Below is a small trained network, with its code and all its weights. Each question gives an input and a class and asks what happens when units are switched off, that is, made to give their printed mean instead of their output.

import numpy as np


def w(rows, s, z=0):
    codes = np.array(rows[::2]) - 128.0
    scale = np.full(codes.shape[1], s)
    scale[-1] = z or s
    return codes * scale


def f(y):
    return y / 2 * (1 + np.tanh(0.7978845608 * (y + 0.044715 * y**3)))


def log_softmax(a):
    a = a - a.max(-1, keepdims=True)
    return a - np.log(np.exp(a).sum(-1, keepdims=True))


def net(x, mask):
    res = np.array(x, float).reshape(1, 7) / 4 @ E
    y = f(res @ A[0][:, :-1].T + A[0][:, -1])
    res = res + np.where(mask, y, B[0][:, -1]) @ B[0][:, :-1]
    return log_softmax(res[-1] @ U[:, :-1].T + U[:, -1])


A, B = {}, {}
E = w([
[139,128,143,192,49,115,179,156,72],'x0',
[4,202,143,145,35,119,77,24,96],'x1',
[130,203,115,77,113,79,143,145,84],'x2',
[211,113,107,59,123,101,118,85,110],'x3',
[58,133,144,167,73,175,57,176,148],'x4',
[189,133,124,79,129,105,156,125,126],'x5',
[107,104,90,88,107,189,90,98,209],'x6',
],0.011)
A[0] = w([
[196,175,139,166,152,110,87,137,150,131],'N0',
[172,81,162,143,123,53,118,123,95,85],'N1',
[126,182,77,153,65,178,94,140,59,163],'N2',
[155,74,55,80,208,74,134,146,199,214],'N3',
[49,47,144,189,60,179,77,178,132,230],'N4',
[44,168,114,115,102,127,49,61,90,185],'N5',
[193,116,132,191,134,1,201,142,61,177],'N6',
[158,94,86,64,176,111,174,124,192,188],'N7',
[145,145,152,160,135,70,164,138,123,67],'N8',
[215,154,179,137,107,142,141,131,68,174],'N9',
[116,143,143,237,94,192,121,212,217,209],'N10',
[214,119,117,84,167,190,100,111,132,215],'N11',
[180,151,120,91,170,153,97,107,226,181],'N12',
[194,124,126,92,149,86,196,156,43,253],'N13',
],0.0091,0.0029)
B[0] = w([
[149,99,126,108,124,118,178,120,102,150],'N0',
[155,121,165,170,115,114,105,61,75,171],'N1',
[64,131,142,113,144,131,131,42,153,181],'N2',
[218,79,170,52,176,157,149,177,158,242],'N3',
[58,73,58,95,185,165,104,1,106,238],'N4',
[66,160,157,12,34,74,95,101,121,231],'N5',
[127,194,80,242,156,51,178,114,62,250],'N6',
[229,159,197,26,112,164,131,225,116,224],'N7',
[96,82,49,146,170,115,126,186,85,160],'N8',
[97,124,89,120,158,114,217,144,70,191],'N9',
[98,113,60,114,211,203,155,41,197,230],'N10',
[197,157,178,103,111,124,141,177,164,214],'N11',
[145,92,153,97,75,129,97,112,240,204],'N12',
[206,135,101,199,168,81,201,96,110,251],'N13',
],0.0081,0.014)
U = w([
[236,124,206,71,146,148,146,155,160,13],'0',
[88,218,159,77,3,93,76,108,121,254],'1',
[172,172,143,161,156,64,177,133,71,181],'2',
[118,92,96,115,150,216,117,102,152,93],'3',
],0.012,0.00097)

Each question gives the input, the list of numbers given to net, and the class t.
The units are the neurons (one row each of A and B). Each row of codes is followed by its name. A weight is (code - 128) times the scale printed after its matrix; where a second scale follows, it is the last column's (A, B and U).
mask holds one flag per neuron, in row order. A switched-off neuron (its flag False) gives its mean, the last column of its row in B, instead of its output. The means were averaged over made-up inputs and are rounded, as every weight is.
A unit's drop is (log p(t) with every unit on - log p(t) with that unit switched off) / (log p(t) with every unit on - log p(t) with every unit switched off).
The circuit of an input: a set's keep is (log p(t) with only the set's units on - log p(t) with every unit switched off) / (log p(t) with every unit on - log p(t) with every unit switched off). Starting from the 12 units with the biggest drops (on a tie, the unit counted first), units are removed one at a time, each time the one whose removal leaves the highest keep (on an exact tie, the one counted first), for as long as the keep stays at least 0.8.
units of the circuit, in order: the units of the circuit, biggest drop first
top k neurons: the k neurons with the biggest drops, biggest first
drop of u: that unit's drop, to one decimal
input [0,-3,-8,-6,-7,-4,8], class 0: units of the circuit, in order => (N7)
input [5,0,3,6,-1,-8,3], class 1: units of the circuit, in order => (N13, N3)
input [1,-1,-4,8,5,5,-3], class 2: units of the circuit, in order => (N3, N7)
input [0,3,4,-7,-3,-5,-5], class 1: units of the circuit, in order => (N13, N5)
input [4,2,-4,5,5,6,-1], class 1: top 4 neurons => (N10, N13, N3, N6)
input [6,8,-6,-6,4,0,-6], class 3: top 2 neurons => (N4, N10)
input [-1,-1,-6,0,1,-5,-8], class 3: top 3 neurons => (N13, N10, N4)
input [-3,4,5,-7,8,-5,-1], class 3: top 2 neurons => (N10, N4)
input [8,-8,8,4,-5,-2,4], class 2: drop of N6 => 0.5
input [-6,8,-5,3,-7,3,4], class 1: drop of N5 => 0.6
input [3,-3,5,-4,0,-6,2], class 3: drop of N9 => 0.0
